Below are the code and all the weights of a small trained network. Each question names an input and a target symbol and asks about switching units off, where a switched-off unit gives its printed mean instead of its output.

import numpy as np


def w(rows, s, z=0):
    codes = np.array(rows[::2]) - 128.0
    scale = np.full(codes.shape[1], s)
    scale[-1] = z or s
    return codes * scale


def f(y):
    return np.maximum(y, 0)


def softmax(a):
    e = np.exp(a - a.max(-1, keepdims=True))
    return e / e.sum(-1, keepdims=True)


def log_softmax(a):
    a = a - a.max(-1, keepdims=True)
    return a - np.log(np.exp(a).sum(-1, keepdims=True))


def net(x, mask):
    ids = ['ΓΘαβδεζηλμξπτφψω'.index(c) for c in x.split()]
    T = len(ids)
    res = E[ids] + P[:T]
    r = res
    for j in range(2):
        rows = slice(3 * j, 3 * j + 3)
        q, k, v = (r @ M[0][rows].T for M in (Q, K, V))
        z = softmax(np.where(np.tri(T) > 0, q @ k.T / 3**0.5, -1e9)) @ v
        o = O[0][rows]
        res = res + np.where(mask[j], z, o[:, -1]) @ o[:, :-1]
    y = f(res @ A[0][:, :-1].T + A[0][:, -1])
    res = res + np.where(mask[2:6], y, B[0][:, -1]) @ B[0][:, :-1]
    return log_softmax(res[-1] @ U[:, :-1].T + U[:, -1])


Q, K, V, O, A, B = {}, {}, {}, {}, {}, {}
E = w([
[112,46,94,111],'Γ',
[88,219,177,160],'Θ',
[76,29,153,197],'α',
[119,77,155,191],'β',
[58,143,108,255],'δ',
[115,117,140,126],'ε',
[87,71,113,139],'ζ',
[150,186,35,125],'η',
[51,90,228,161],'λ',
[145,214,125,192],'μ',
[130,76,46,191],'ξ',
[41,100,160,123],'π',
[58,154,111,47],'τ',
[132,190,122,99],'φ',
[63,121,164,71],'ψ',
[3,75,64,89],'ω',
],0.0072)
P = w([
[254,106,156,101],'0',
[63,109,86,162],'1',
[63,114,85,164],'2',
[55,122,89,157],'3',
[47,127,77,164],'4',
[47,128,88,166],'5',
[47,126,91,162],'6',
[37,126,90,166],'7',
[39,130,93,162],'8',
[40,127,85,158],'9',
[38,128,90,163],'10',
[45,133,84,162],'11',
[36,130,82,166],'12',
],0.0061)
Q[0] = w([
[7,168,79,178],'head 1',
[3,175,78,175],'head 1',
[2,165,80,189],'head 1',
[158,128,128,123],'head 2',
[141,132,131,131],'head 2',
[142,130,131,118],'head 2',
],0.0098)
K[0] = w([
[254,73,184,82],'head 1',
[254,70,190,83],'head 1',
[248,84,174,78],'head 1',
[123,148,105,126],'head 2',
[125,136,116,120],'head 2',
[129,144,116,129],'head 2',
],0.0095)
V[0] = w([
[79,18,216,70],'head 1',
[62,28,20,215],'head 1',
[141,135,215,255],'head 1',
[143,141,186,94],'head 2',
[158,183,126,199],'head 2',
[152,200,65,74],'head 2',
],0.0082)
O[0] = w([
[63,155,207,3,116],'head 1',
[195,10,247,129,70],'head 1',
[116,227,250,224,164],'head 1',
[70,163,154,111,7],'head 2',
[185,181,143,202,125],'head 2',
[175,177,57,74,83],'head 2',
],0.0079,0.002)
A[0] = w([
[96,123,44,45,254],'neuron 1',
[115,184,91,254,203],'neuron 2',
[70,252,187,129,240],'neuron 3',
[117,2,100,180,250],'neuron 4',
],0.0063,0.0041)
B[0] = w([
[122,117,38,26,230],'neuron 1',
[138,201,106,240,254],'neuron 2',
[107,243,205,77,229],'neuron 3',
[170,1,129,161,243],'neuron 4',
],0.0062,0.0067)
U = w([
[162,54,182,178,87],'Γ',
[129,84,144,99,121],'Θ',
[164,114,173,95,212],'α',
[178,2,152,47,178],'β',
[94,146,195,125,134],'δ',
[89,174,113,230,6],'ε',
[70,101,240,137,189],'ζ',
[108,136,158,58,194],'η',
[165,218,128,156,85],'λ',
[90,225,208,91,85],'μ',
[192,202,55,97,224],'ξ',
[225,75,19,194,92],'π',
[35,106,57,79,59],'τ',
[211,98,240,216,224],'φ',
[171,182,129,82,128],'ψ',
[75,174,95,33,53],'ω',
],0.0053,0.0025)

Each question gives the input, a string of symbols that net reads in full, and the target symbol t.
The units are the heads (3 rows each of Q, K, V and O) and the neurons (one row each of A and B). Each row of codes is followed by its name. A weight is (code - 128) times the scale printed after its matrix; where a second scale follows, it is the last column's (O, A, B and U).
mask holds one flag per unit, heads first, then neurons. A switched-off unit (its flag False) gives its mean, the last column of its rows in O or B, instead of its output. The means were averaged over made-up inputs and are rounded, as every weight is.
A unit's drop is (log p(t) with every unit on - log p(t) with that unit switched off) / (log p(t) with every unit on - log p(t) with every unit switched off).
The circuit of an input: a set's keep is (log p(t) with only the set's units on - log p(t) with every unit switched off) / (log p(t) with every unit on - log p(t) with every unit switched off). Starting from all 6 units, units are removed one at a time, each time the one whose removal leaves the highest keep (on an exact tie, the one counted first), for as long as the keep stays at least 0.8.
units of the circuit, in order: the units of the circuit, biggest drop first
k most important neurons: the k neurons with the biggest drops, biggest first
drop of u: that unit's drop, to one decimal
input η ζ δ π, target π: units of the circuit, in order : head 1; neuron 3
input δ ζ η ω δ α, target φ: units of the circuit, in order : head 1; neuron 1
input ψ μ π η π τ, target ω: units of the circuit, in order : head 1; neuron 1; neuron 4
input ω τ λ β φ τ τ ψ ξ ζ, target β: 3 most important neurons : neuron 2; neuron 4; neuron 3
input ω Γ π τ, target β: 2 most important neurons : neuron 2; neuron 3
input ξ α β, target φ: 2 most important neurons : neuron 1; neuron 4
input δ λ δ, target φ: most important neuron : neuron 1
input μ ω α η δ δ, target ε: 2 most important neurons : neuron 2; neuron 1
input λ λ η ω η ω δ, target μ: 2 most important neurons : neuron 3; neuron 4
input ω η η α ζ δ ψ, target β: drop of head 1 : 0.9
input δ η η μ λ φ δ λ, target φ: drop of head 2 : 0.1
input η η ω τ η η α ε, target π: drop of neuron 3 : 0.2
input α η τ μ ε τ Θ, target μ: drop of neuron 4 : 0.2
input η τ μ Θ ζ μ, target π: 2 most important neurons : neuron 3; neuron 2
